Below is a small trained network, with its code and all its weights. Each question gives an input and a class and asks what happens when units are switched off, that is, made to give their printed mean instead of their output.

import numpy as np


def w(rows, s, z=0):
    codes = np.array(rows[::2]) - 128.0
    scale = np.full(codes.shape[1], s)
    scale[-1] = z or s
    return codes * scale


def f(y):
    return y / 2 * (1 + np.tanh(0.7978845608 * (y + 0.044715 * y**3)))


def log_softmax(a):
    a = a - a.max(-1, keepdims=True)
    return a - np.log(np.exp(a).sum(-1, keepdims=True))


def net(x, mask):
    res = np.array(x, float).reshape(1, 8) / 4 @ E
    y = f(res @ A[0][:, :-1].T + A[0][:, -1])
    res = res + np.where(mask, y, B[0][:, -1]) @ B[0][:, :-1]
    return log_softmax(res[-1] @ U[:, :-1].T + U[:, -1])


A, B = {}, {}
E = w([
[127,126,131,130,127],'x0',
[132,136,127,125,135],'x1',
[241,121,42,157,52],'x2',
[203,110,230,229,159],'x3',
[98,254,172,157,40],'x4',
[63,145,44,249,170],'x5',
[126,122,129,130,121],'x6',
[128,129,127,128,128],'x7',
],0.007)
A[0] = w([
[177,155,198,222,156,77],'n0',
[145,139,131,99,122,43],'n1',
[191,173,64,155,127,66],'n2',
[175,113,165,35,112,97],'n3',
[143,71,104,128,168,112],'n4',
[202,162,62,149,112,64],'n5',
[43,126,93,217,139,60],'n6',
[134,52,116,93,155,163],'n7',
[88,125,83,183,128,79],'n8',
[2,140,245,116,209,123],'n9',
[142,46,108,118,171,81],'n10',
[242,101,174,38,28,106],'n11',
[128,214,146,140,100,118],'n12',
[125,113,70,88,145,87],'n13',
[136,155,39,242,140,171],'n14',
[233,116,81,116,44,97],'n15',
[154,103,173,74,100,89],'n16',
[160,186,180,73,74,139],'n17',
[123,200,150,136,108,111],'n18',
[82,127,28,88,92,128],'n19',
[100,160,79,79,119,48],'n20',
[165,44,119,95,188,113],'n21',
[197,71,79,87,187,128],'n22',
[183,122,75,156,85,103],'n23',
[124,193,145,154,33,87],'n24',
[163,126,157,164,134,49],'n25',
[56,143,34,26,85,112],'n26',
[156,96,84,108,196,90],'n27',
[147,181,15,231,150,117],'n28',
[203,131,94,157,94,189],'n29',
[175,73,209,212,198,61],'n30',
[185,132,173,155,158,254],'n31',
[121,228,120,140,64,107],'n32',
[68,150,84,55,143,82],'n33',
[115,26,111,123,149,87],'n34',
],0.009,0.0085)
B[0] = w([
[245,163,193,111,108,178],'n0',
[140,71,203,157,86,112],'n1',
[118,27,184,66,119,142],'n2',
[77,118,214,183,183,179],'n3',
[94,162,132,201,73,153],'n4',
[143,19,141,70,110,150],'n5',
[71,66,206,141,159,169],'n6',
[83,169,98,165,116,188],'n7',
[99,71,184,190,128,145],'n8',
[135,19,49,3,96,246],'n9',
[84,115,86,197,63,154],'n10',
[47,95,177,152,207,233],'n11',
[85,138,40,186,61,169],'n12',
[193,161,135,162,60,140],'n13',
[59,153,167,139,191,242],'n14',
[165,49,103,31,143,200],'n15',
[86,95,199,173,168,151],'n16',
[23,144,131,176,137,195],'n17',
[92,112,63,179,71,155],'n18',
[203,184,183,126,156,194],'n19',
[224,41,221,202,71,133],'n20',
[73,145,91,169,91,181],'n21',
[60,155,57,150,63,190],'n22',
[167,83,117,56,110,163],'n23',
[81,117,57,177,79,174],'n24',
[179,37,255,163,35,121],'n25',
[226,205,201,146,139,218],'n26',
[98,146,130,152,66,150],'n27',
[67,97,166,103,177,218],'n28',
[162,127,74,87,148,215],'n29',
[217,151,169,129,95,177],'n30',
[161,240,70,137,157,254],'n31',
[85,159,68,167,61,185],'n32',
[230,137,154,114,130,164],'n33',
[93,132,87,159,67,155],'n34',
],0.0087,0.008)
U = w([
[59,169,89,249,22,75],'0',
[22,105,246,207,244,48],'1',
[149,7,104,49,92,101],'2',
[255,197,243,228,78,100],'3',
[95,216,117,151,181,254],'4',
],0.0083,0.0093)

Each question gives the input, the list of numbers given to net, and the class t.
The units are the neurons (one row each of A and B). Each row of codes is followed by its name. A weight is (code - 128) times the scale printed after its matrix; where a second scale follows, it is the last column's (A, B and U).
mask holds one flag per neuron, in row order. A switched-off neuron (its flag False) gives its mean, the last column of its row in B, instead of its output. The means were averaged over made-up inputs and are rounded, as every weight is.
A unit's drop is (log p(t) with every unit on - log p(t) with that unit switched off) / (log p(t) with every unit on - log p(t) with every unit switched off).
The circuit of an input: a set's keep is (log p(t) with only the set's units on - log p(t) with every unit switched off) / (log p(t) with every unit on - log p(t) with every unit switched off). Starting from the 12 units with the biggest drops (on a tie, the unit counted first), units are removed one at a time, each time the one whose removal leaves the highest keep (on an exact tie, the one counted first), for as long as the keep stays at least 0.8.
units of the circuit, in order: the units of the circuit, biggest drop first
unit that matters most: the unit with the biggest drop
k most important neurons: the k neurons with the biggest drops, biggest first
drop when u is switched off: that unit's drop, to one decimal
input [-2,0,-5,-4,4,-4,-6,1], class 2: units of the circuit, in order -> n9
input [-1,3,8,5,-5,-8,-7,2], class 1: 2 most important neurons -> n11; n3
input [0,8,-6,-7,8,1,-8,8], class 0: 2 most important neurons -> n32; n12
input [1,4,-7,-8,0,-6,4,1], class 3: 2 most important neurons -> n26; n33
input [3,1,-7,-4,8,8,-5,1], class 0: 4 most important neurons -> n32; n12; n18; n11
input [2,-8,-8,6,8,1,-6,5], class 0: units of the circuit, in order -> n12; n18
input [-5,-4,-2,-7,-2,-8,-6,4], class 1: 2 most important neurons -> n11; n3
input [-5,-3,-3,8,-7,-6,3,-7], class 3: 2 most important neurons -> n30; n0
input [-6,2,7,6,-7,-5,4,1], class 0: 3 most important neurons -> n22; n21; n9
input [-8,-6,-8,7,4,-7,4,-2], class 2: 2 most important neurons -> n9; n14
input [3,-2,-3,0,-8,-8,3,-2], class 0: 2 most important neurons -> n22; n21
input [-2,4,4,1,6,-6,1,-6], class 0: 4 most important neurons -> n24; n32; n12; n14
input [7,4,-6,3,8,-8,-1,6], class 0: 2 most important neurons -> n12; n18
input [3,-8,8,0,6,-3,-3,-7], class 2: unit that matters most -> n15
input [4,2,7,-2,3,-7,2,5], class 1: drop when n3 is switched off -> 0.4
input [4,6,8,8,-4,-8,-6,-8], class 1: drop when n16 is switched off -> 0.3
input [1,-1,6,5,6,-7,1,-4], class 1: drop when n17 is switched off -> 0.2
